Below are the code and all the weights of a small trained network. Each question names an input and a target symbol and asks about switching units off, where a switched-off unit gives its printed mean instead of its output.

import numpy as np


def w(rows, s, z=0):
    codes = np.array(rows[::2]) - 128.0
    scale = np.full(codes.shape[1], s)
    scale[-1] = z or s
    return codes * scale


def norm(h):
    return h / np.sqrt((h * h).mean(-1, keepdims=True) + 1e-5)


def f(y):
    return np.maximum(y, 0)


def softmax(a):
    e = np.exp(a - a.max(-1, keepdims=True))
    return e / e.sum(-1, keepdims=True)


def log_softmax(a):
    a = a - a.max(-1, keepdims=True)
    return a - np.log(np.exp(a).sum(-1, keepdims=True))


def net(x, mask):
    ids = ['αβεζλξστφψω'.index(c) for c in x.split()]
    T = len(ids)
    res = E[ids] + P[:T]
    u = 0
    for l in range(2):
        q, k, v = (norm(res) @ M[l].T for M in (Q, K, V))
        z = softmax(np.where(np.tri(T) > 0, q @ k.T / 3**0.5, -1e9)) @ v
        res = res + np.where(mask[u], z, O[l][:, -1]) @ O[l][:, :-1]
        u += 1
        y = f(norm(res) @ A[l][:, :-1].T + A[l][:, -1])
        res = res + np.where(mask[u : u + 4], y, B[l][:, -1]) @ B[l][:, :-1]
        u += 4
    return log_softmax(norm(res)[-1] @ U[:, :-1].T + U[:, -1])


Q, K, V, O, A, B = {}, {}, {}, {}, {}, {}
E = w([
[140,168,118,98,136],'α',
[98,156,156,95,124],'β',
[94,249,54,181,36],'ε',
[42,134,64,122,186],'ζ',
[170,134,16,212,146],'λ',
[148,114,166,42,138],'ξ',
[103,96,114,155,148],'σ',
[119,203,164,96,112],'τ',
[176,77,126,163,119],'φ',
[38,144,131,142,109],'ψ',
[110,138,58,142,198],'ω',
],0.012)
P = w([
[114,171,138,174,145],'0',
[201,115,103,154,105],'1',
[151,173,99,105,254],'2',
[37,63,139,156,90],'3',
[188,109,102,136,121],'4',
[149,181,110,102,250],'5',
[53,73,141,149,85],'6',
[196,84,110,128,145],'7',
[149,187,133,109,253],'8',
[56,82,143,145,78],'9',
],0.0089)
Q[0] = w([
[48,148,105,182,179],'0.h1',
[141,114,122,192,71],'0.h1',
[158,2,111,147,6],'0.h1',
],0.0087)
K[0] = w([
[91,173,58,194,149],'0.h1',
[138,91,117,145,75],'0.h1',
[205,2,105,68,95],'0.h1',
],0.0098)
V[0] = w([
[39,255,54,146,232],'0.h1',
[173,108,12,94,190],'0.h1',
[126,53,81,117,3],'0.h1',
],0.0065)
O[0] = w([
[146,80,189,204,109,253],'0.h1',
[86,3,75,194,49,147],'0.h1',
[92,179,41,164,126,65],'0.h1',
],0.008,0.0057)
A[0] = w([
[77,148,195,64,81,253],'0.n1',
[168,48,176,156,156,115],'0.n2',
[2,192,132,167,25,127],'0.n3',
[151,123,120,194,166,53],'0.n4',
],0.0084,0.0023)
B[0] = w([
[7,47,1,177,210,218],'0.n1',
[100,90,193,212,147,253],'0.n2',
[55,93,244,140,82,242],'0.n3',
[136,94,203,35,53,182],'0.n4',
],0.007,0.0053)
Q[1] = w([
[160,133,27,123,131],'1.h1',
[222,101,249,215,212],'1.h1',
[74,116,113,254,90],'1.h1',
],0.009)
K[1] = w([
[52,112,109,126,183],'1.h1',
[243,101,253,66,133],'1.h1',
[73,125,198,205,45],'1.h1',
],0.0072)
V[1] = w([
[184,64,202,199,228],'1.h1',
[96,130,84,178,192],'1.h1',
[128,105,155,254,173],'1.h1',
],0.0072)
O[1] = w([
[87,146,73,119,162,254],'1.h1',
[158,60,30,173,202,135],'1.h1',
[254,127,89,89,181,249],'1.h1',
],0.0071,0.0058)
A[1] = w([
[171,172,132,135,62,1],'1.n1',
[109,120,123,52,9,108],'1.n2',
[218,163,169,117,118,247],'1.n3',
[212,181,90,111,152,235],'1.n4',
],0.012,0.002)
B[1] = w([
[199,107,80,110,180,174],'1.n1',
[172,107,143,52,171,253],'1.n2',
[82,86,75,98,194,242],'1.n3',
[95,254,238,116,126,242],'1.n4',
],0.0096,0.0027)
U = w([
[181,91,140,142,156,35],'α',
[132,171,188,68,185,66],'β',
[129,157,158,126,191,79],'ε',
[156,75,71,191,102,150],'ζ',
[226,80,144,97,116,123],'λ',
[174,143,124,185,141,184],'ξ',
[109,62,158,6,127,182],'σ',
[42,111,62,85,186,117],'τ',
[104,121,249,122,31,221],'φ',
[153,176,116,133,136,254],'ψ',
[150,46,146,196,118,32],'ω',
],0.011,0.0033)

Each question gives the input, a string of symbols that net reads in full, and the target symbol t.
The units are the heads (3 rows each of Q, K, V and O) and the neurons (one row each of A and B). Each row of codes is followed by its name. A weight is (code - 128) times the scale printed after its matrix; where a second scale follows, it is the last column's (O, A, B and U).
mask holds one flag per unit, layer by layer, with each layer's heads first. A switched-off unit (its flag False) gives its mean, the last column of its rows in O or B, instead of its output. The means were averaged over made-up inputs and are rounded, as every weight is.
A unit's drop is (log p(t) with every unit on - log p(t) with that unit switched off) / (log p(t) with every unit on - log p(t) with every unit switched off).
The circuit of an input: a set's keep is (log p(t) with only the set's units on - log p(t) with every unit switched off) / (log p(t) with every unit on - log p(t) with every unit switched off). Starting from all 10 units, units are removed one at a time, each time the one whose removal leaves the highest keep (on an exact tie, the one counted first), for as long as the keep stays at least 0.8.
units of the circuit, in order: the units of the circuit, biggest drop first
k most important neurons: the k neurons with the biggest drops, biggest first
k most important neurons of layer l: the k neurons of layer l with the biggest drops, biggest first
input β β ξ β ψ ψ φ, target σ: 2 most important neurons -> (0.n2; 0.n1)
input φ β ε, target φ: 2 most important neurons -> (0.n4; 0.n1)
input φ σ ζ, target φ: units of the circuit, in order -> (0.h1; 0.n1; 0.n4; 1.h1)
input ξ λ ε ξ ε β ξ ψ, target φ: units of the circuit, in order -> (0.n3; 0.n1; 0.h1)
input σ λ ξ β ε, target λ: units of the circuit, in order -> (1.n1; 0.n3; 1.n2; 0.n2)
input β ω ε σ φ, target ψ: units of the circuit, in order -> (0.h1; 1.n4; 0.n1; 0.n3)
input ζ ε ζ σ φ ξ τ φ σ σ, target σ: 4 most important neurons -> (0.n3; 0.n2; 0.n1; 1.n2)
input β β λ, target β: units of the circuit, in order -> (1.n4; 0.n4; 0.n1)
input ξ τ ξ ε ψ β φ α, target β: 2 most important neurons -> (0.n1; 1.n4)
input ω β ξ ζ ε ω ψ β σ, target ω: units of the circuit, in order -> (0.h1)
input ε β ξ ε τ β σ, target φ: units of the circuit, in order -> (0.n3; 0.h1; 1.h1; 1.n3)
input φ α τ ε β ε, target φ: 2 most important neurons -> (0.n4; 0.n3)
input φ ψ ω ω α φ ω ζ ω, target φ: 3 most important neurons of layer 0 -> (0.n1; 0.n4; 0.n2)
input ε ε ψ ε β, target τ: units of the circuit, in order -> (0.h1; 0.n1)
input φ ξ α, target φ: units of the circuit, in order -> (0.n1; 0.n4; 0.h1; 1.h1)
input ξ ξ β β β ζ σ, target τ: units of the circuit, in order -> (0.h1)
input β ε ε ξ α, target β: 3 most important neurons -> (1.n4; 0.n4; 0.n3)
input β ξ ω φ α λ α ζ, target ω: 2 most important neurons -> (0.n3; 0.n2)
input φ ε ξ β ζ, target ω: 2 most important neurons -> (0.n3; 0.n1)
input ζ ε σ λ α ξ ω ε β φ, target σ: units of the circuit, in order -> (0.h1; 0.n1; 1.n2; 1.h1)
input β α ζ, target β: units of the circuit, in order -> (0.h1; 0.n1)
input τ ε ε σ, target φ: 2 most important neurons -> (0.n1; 0.n3)
input φ ε ζ, target φ: most important neuron -> (0.n1)
input β β ε, target β: 2 most important neurons -> (1.n4; 1.n3)
input ζ β ξ ψ ε ε α φ, target ψ: 2 most important neurons -> (0.n4; 1.n4)
input ζ ε ξ ψ ξ ω ζ φ σ ξ, target τ: 2 most important neurons -> (0.n1; 0.n4)
input φ τ φ ζ β τ, target φ: 3 most important neurons -> (0.n4; 0.n1; 0.n2)
input α ω ε ξ ω σ ξ ε, target λ: 2 most important neurons of layer 1 -> (1.n2; 1.n1)
